Here is a tiny trained network, its code and every weight. The questions are about switching its units off for an input and a class, where a switched-off unit gives its printed mean instead of its output.

import numpy as np


def w(rows, s, z=0):
    codes = np.array(rows[::2]) - 128.0
    scale = np.full(codes.shape[1], s)
    scale[-1] = z or s
    return codes * scale


def norm(h):
    return h / np.sqrt((h * h).mean(-1, keepdims=True) + 1e-5)


def f(y):
    return np.maximum(y, 0)


def log_softmax(a):
    a = a - a.max(-1, keepdims=True)
    return a - np.log(np.exp(a).sum(-1, keepdims=True))


def net(x, mask):
    res = np.array(x, float).reshape(1, 4) / 4 @ E
    u = 0
    for l in range(4):
        y = f(norm(res) @ A[l][:, :-1].T + A[l][:, -1])
        res = res + np.where(mask[u : u + 4], y, B[l][:, -1]) @ B[l][:, :-1]
        u += 4
    return log_softmax(norm(res)[-1] @ U[:, :-1].T + U[:, -1])


A, B = {}, {}
E = w([
[80,103,20,86,13,79,103,98],'x0',
[219,219,89,40,122,71,154,223],'x1',
[95,170,21,60,47,245,152,150],'x2',
[37,255,210,9,160,135,108,152],'x3',
],0.0097)
A[0] = w([
[178,169,62,105,107,153,161,166,1],'0.n1',
[5,151,111,99,116,202,121,135,115],'0.n2',
[144,136,132,93,116,76,129,127,21],'0.n3',
[180,160,74,93,108,152,151,154,15],'0.n4',
],0.016,0.0076)
B[0] = w([
[242,79,73,88,143,158,48,151,179],'0.n1',
[84,156,199,100,90,173,113,2,248],'0.n2',
[85,224,87,195,196,42,84,58,150],'0.n3',
[206,141,23,82,190,166,89,86,175],'0.n4',
],0.0095,0.011)
A[1] = w([
[41,64,57,108,73,109,128,249,31],'1.n1',
[37,76,115,104,91,123,191,247,80],'1.n2',
[105,133,79,65,69,19,148,212,3],'1.n3',
[113,74,34,142,77,116,160,155,16],'1.n4',
],0.019,0.0052)
B[1] = w([
[148,193,210,166,172,162,210,198,152],'1.n1',
[94,208,165,177,156,106,60,120,128],'1.n2',
[81,170,29,136,128,3,147,74,235],'1.n3',
[15,55,83,240,121,120,12,200,252],'1.n4',
],0.0078,0.0039)
A[2] = w([
[188,109,250,180,212,97,158,143,34],'2.n1',
[211,147,61,76,91,115,156,201,22],'2.n2',
[130,173,116,67,122,154,143,178,36],'2.n3',
[115,141,110,167,199,181,226,153,2],'2.n4',
],0.022,0.0032)
B[2] = w([
[94,13,157,81,170,77,205,175,253],'2.n1',
[170,106,3,93,142,154,147,177,189],'2.n2',
[120,130,112,128,105,178,80,156,165],'2.n3',
[203,130,144,116,64,172,134,89,151],'2.n4',
],0.018,0.016)
A[3] = w([
[161,235,180,57,164,136,155,169,57],'3.n1',
[182,201,133,93,146,4,118,145,110],'3.n2',
[165,158,200,146,179,111,142,91,124],'3.n3',
[167,95,133,202,128,122,132,146,5],'3.n4',
],0.03,0.0031)
B[3] = w([
[167,206,178,99,176,67,31,192,221],'3.n1',
[68,197,103,180,127,196,250,175,254],'3.n2',
[172,105,95,106,92,102,167,162,191],'3.n3',
[166,185,158,194,148,93,72,99,202],'3.n4',
],0.02,0.0085)
U = w([
[57,117,122,110,34,198,117,14,135],'0',
[218,121,177,162,95,168,159,95,2],'1',
[78,200,94,156,133,144,215,181,105],'2',
[115,114,113,232,134,114,70,114,172],'3',
[127,205,186,58,136,132,64,159,114],'4',
[198,144,6,108,154,186,101,172,145],'5',
[118,48,169,109,151,78,204,171,163],'6',
],0.017,0.0068)

Each question gives the input, the list of numbers given to net, and the class t.
The units are the neurons (one row each of A and B). Each row of codes is followed by its name. A weight is (code - 128) times the scale printed after its matrix; where a second scale follows, it is the last column's (A, B and U).
mask holds one flag per neuron, layer by layer. A switched-off neuron (its flag False) gives its mean, the last column of its row in B, instead of its output. The means were averaged over made-up inputs and are rounded, as every weight is.
A unit's drop is (log p(t) with every unit on - log p(t) with that unit switched off) / (log p(t) with every unit on - log p(t) with every unit switched off).
The circuit of an input: a set's keep is (log p(t) with only the set's units on - log p(t) with every unit switched off) / (log p(t) with every unit on - log p(t) with every unit switched off). Starting from the 12 units with the biggest drops (on a tie, the unit counted first), units are removed one at a time, each time the one whose removal leaves the highest keep (on an exact tie, the one counted first), for as long as the keep stays at least 0.8.
circuit, biggest first: the units of the circuit, biggest drop first
unit that matters most: the unit with the biggest drop
k most important neurons: the k neurons with the biggest drops, biggest first
k most important neurons of layer l: the k neurons of layer l with the biggest drops, biggest first
drop when u is switched off: that unit's drop, to one decimal
input [7,-4,3,-5], class 3: unit that matters most => 1.n4
input [1,6,-6,-6], class 2: circuit, biggest first => (0.n2, 3.n2)
input [4,-8,-2,-2], class 3: 2 most important neurons => (0.n2, 2.n1)
input [8,6,-3,-2], class 2: 3 most important neurons => (3.n2, 1.n3, 0.n3)
input [6,1,3,5], class 4: circuit, biggest first => (0.n2, 2.n1, 1.n4, 3.n1)
input [2,3,-8,2], class 2: 2 most important neurons => (3.n2, 0.n2)
input [-4,-1,8,0], class 4: 4 most important neurons => (0.n2, 2.n1, 1.n4, 2.n2)
input [1,4,-6,2], class 2: 3 most important neurons => (3.n2, 0.n2, 1.n3)
input [-4,-6,1,6], class 4: 4 most important neurons => (2.n1, 0.n2, 3.n1, 1.n4)
input [-5,4,5,7], class 4: 2 most important neurons => (0.n2, 3.n1)
input [-1,7,-5,0], class 2: 2 most important neurons => (0.n2, 3.n2)
input [8,-2,-5,8], class 4: 3 most important neurons => (0.n2, 2.n1, 1.n4)
input [-2,8,-5,-1], class 2: 3 most important neurons => (0.n2, 3.n2, 1.n3)
input [3,-3,3,-5], class 3: unit that matters most => 1.n4
input [-4,-5,6,5], class 4: 2 most important neurons of layer 3 => (3.n1, 3.n2)
input [2,1,5,7], class 4: 2 most important neurons => (3.n1, 0.n2)
input [-7,-2,2,4], class 4: 2 most important neurons of layer 3 => (3.n1, 3.n2)
input [8,5,-6,-3], class 2: drop when 3.n2 is switched off => 0.3
input [5,-4,8,6], class 0: drop when 0.n2 is switched off => 0.5
input [1,-3,-3,8], class 4: circuit, biggest first => (2.n1)
input [-4,-8,3,-5], class 3: drop when 0.n1 is switched off => -0.1
